After every row comes roughly how far along a hidden order it lies, from 0 to 10.
(in the rows, 128 means zero)
[127 141 142  58 136 110 147  78 175 161 155 175 140 129 123 125 109  86
 114 106 152 134  71  98 125 136 129 112  92 123 191 123 193 123 195 119
 166 137 175 122 155 141 182 186 155 196  84 110 146 148 152 121  75 149
 134] : 5
[125 127 141  41 131 121 140  55 153 178 171 152 142 124 125 150 108  82
 108 122 119 150  74 107 145 123 120 160 116 128 223 105 160 151 187 102
 153 142 157 143 139 145 164 182 167 197  97 108 137 156 170 105  63 152
  98] : 2
[139 103 164 182 125 139 122 124  99 102 142 108 129 129 114  94 144 119
 151 164 100 108 174 130 135 116 122 117 199 143 113 143 102 133  78 123
  98  97 112 141 153 149 119 109 105 132 137 138 113 118 111 121 118 142
  47] : 3
[127  78 158 208 146 122 121 195  79 104 100  27 107 133  69 131 184 133
 147 193 129 100 205 163 121 119 125 125 230 148   1 137  79 116  57 110
 102 106  84 148 140 141 118 108  83  77 192 134  55 137  66 141 176 146
  47] : 6
[135 132  74 152 114 150 108 159 111  91 127  85 127 120 128 144 139 183
 121 130 113 133 128 169 141 112 124 166 137 104 118 111  72 152 128 156
 111 151 127 108  87 115  90 102 143  71 150 148 112 116 172 147 181 117
 166] : 10
[135 146 118 121 118 160 127  76 126  90 132 151 129 123 150 121  69 138
 112  84 108 144 109 133 138 101 127 168 103 153 255 130 115 153 121 133
 110 120 114 112 134 146  90 116 153 128  86 129 137 104 166 109 106 121
 119] : 4
[134 125 145 160 106 158 129  73  99  86 136 125 130 130 129 105 113 130
 131 119  91 132 149 115 137 100 133 159 153 166 227 129 104 172  80 133
 100 100 105 117 148 155  94 111 137 145 121 132 148  95 145 106 109 133
  63] : 2
[139 169  64 111 132 160 132 109 141  80 125 159 135 115 157 124  67 180
 113  74 130 137  79 170 134 104 135 151 103  88 233 118 115 137 156 141
 123 110 121  95 117 141 101 110 154  97  87 149 106 109 195 142 134 128
 197] : 9
[126 174 110  75 136 127 134  84 178 119 136 185 138 118 155 124  78 129
  98  71 158 142  66 122 123 127 132 128  52 133 235 129 177 117 192 146
 160 155 147 105 132 124 137 157 166 159  64 115 153 115 169 130 105 122
 178] : 7
[103 116 144  85 157  90 149 165 151 174 117 105 129 132  84 165 178 109
 118 159 180 113  97 164 111 136 133 111 126  92  19 111 172  95 187 112
 174 145 128 147 124 117 199 184 121 128 154 123  69 171 117 161 140 176
 153] : 10
[124 107 116 168 112 153 107 154  79  98 124  49 125 124 108 147 160 160
 125 162  94 131 162 173 145 102 124 184 182 145 117 112  54 158  86 142
  98 147  84 138  98 129  67 100 126  73 176 142  95 111 145 133 176 135
  98] : 6
[124 103 164 143 123 115 131 137 125 137 135  76 126 126  83 127 167  98
 134 171 139 111 138 124 121 127 126 122 180 134  90 126 130 120 126 117
 142 127 139 135 159 140 157 153 115 145 149 119  95 137 107 133 133 155
  71] : 5
[136  89 162 164 117 143 129 102  82 107 148  75 130 134  91 113 161 111
 142 172  87 118 176 125 143 105 127 154 218 156 146 122  88 165  77 113
  98  96 100 140 154 168 115 120 120 144 157 131 107 124 124 111 114 157
  20] : 2
[109 113 126  79 150  94 136 174 149 179 126  94 127 131  83 172 179 112
 114 158 165 119  99 163 120 138 124 124 128  96  26 108 154 103 196 120
 167 169 146 143 112 109 181 177 130 115 154 120  79 176 131 154 149 162
 160] : 10
[134 107 143 125 129 136 126  88 118 116 151 113 129 128 113 126 123 108
 121 136 105 139 125 122 140 111 121 158 156 159 191 126 123 156 129 119
 118 126 135 135 145 151 131 147 147 155 103 121 127 134 143 108 101 142
  73] : 3
[125 126 157  83 123 118 160  77 149 139 137 174 137 141 108 108 128  86
 132 111 145 126  86  96 116 128 143  98 110 127 191 127 191 127 157 110
 155  93 157 123 172 159 187 172 136 188  94 121 131 142 131 120  71 169
 110] : 4
[131 120 108 189 117 148 111 169  90  75 108  71 122 125 116 121 154 174
 135 147 114 119 168 170 131 109 131 151 164 139  98 128  72 137  86 151
  97 126  85 121 107 126  83  89 113  62 164 148  98 102 125 147 181 124
 118] : 8
[120 146 148  53 135 122 150  56 163 166 161 199 145 119 149 127  84  82
 120  99 134 142  65  87 130 141 134 106  93  99 224 121 174 125 169  96
 163 114 166 144 151 150 158 163 150 212  76 115 157 138 155 100  53 149
 139] : 0
[123 145 107  59 128 150 129  46 128 135 154 132 142 117 142 167  84 128
  88 101 103 169  88 141 160  94 125 221 118 153 255  94 112 180 162 116
 126 154  98 135 107 152 100 148 186 156 110 113 130 123 194 104  90 140
 108] : 3
[135 123 123 189 121 161 109 137  82  63 124  84 131 122 128 111 137 170
 137 152  95 122 176 172 142  99 130 160 187 156 143 131  65 144  75 144
  83 112  56 135 116 147  64  76 115  77 157 149  96  89 132 137 162 131
  79] : 6
[125 119 136 152 116 151 128 101  97  85 132  89 135 126 110 123 145 143
 125 143 109 128 139 154 137  95 137 163 166 147 183 117  97 159 102 137
 112 116  92 128 133 156 103 121 136 117 142 138 106 102 151 129 134 156
  79] : 5
[143 138 132 212 127 160 126 131  83  49 104 101 132 132 136  83 132 176
 151 139 107 107 205 160 133 101 141 130 186 161 118 143  90 138  47 141
  74  67  30 118 140 162  80  63  96  84 167 151 101  79  99 143 147 127
  57] : 6
[132  94 161 127 129 125 127  94 113 126 155  94 130 130  96 126 149  95
 125 158 106 135 135 117 139 115 120 152 175 162 167 124 124 152 127 116
 123 132 141 145 150 150 146 162 141 167 120 118 124 141 132 111 100 151
  55] : 3
[136 113 142 159 121 150 114 101 104  85 143 100 128 123 120 115 121 126
 123 137  96 135 146 129 142 106 122 165 166 171 205 132  93 158 101 137
 103 134 118 131 136 147  87 118 142 130 115 126 132 106 144 111 125 129
  70] : 3
[136 113 156 123 124 128 133  93 143 122 145 147 129 132 116 102 121  96
 135 128 120 127 114 104 125 125 125 116 133 145 178 140 151 128 130 119
 129 111 154 131 162 145 151 146 128 162  90 124 137 135 130 113  92 142
  90] : 3
[122 153  97 102 130 135 127 139 128 124 116 125 126 122 129 155 111 151
 105 104 141 132 109 155 130 121 130 153 100 116 148 116 118 129 152 140
 138 159 126 108 106 121  95 123 145  95 139 125 111 122 159 135 152 124
 174] : 8
[122 134 101 129 125 132 107 168 121 139 127  75 123 122 123 165 148 151
 107 142 120 126 138 161 141 125 114 171 139 125  84 112  85 139 139 151
 125 188 129 118  86  98  86 114 142  81 174 124 115 127 155 136 177 110
 146] : 9
[128 116 160  54 128 124 128  62 141 184 171 135 136 123 129 150 101  68
 112 137 101 147  99 102 153 125 107 170 137 151 196 116 138 145 171  94
 135 150 143 159 139 144 126 164 152 200 102 104 131 154 150  91  59 141
  64] : 0
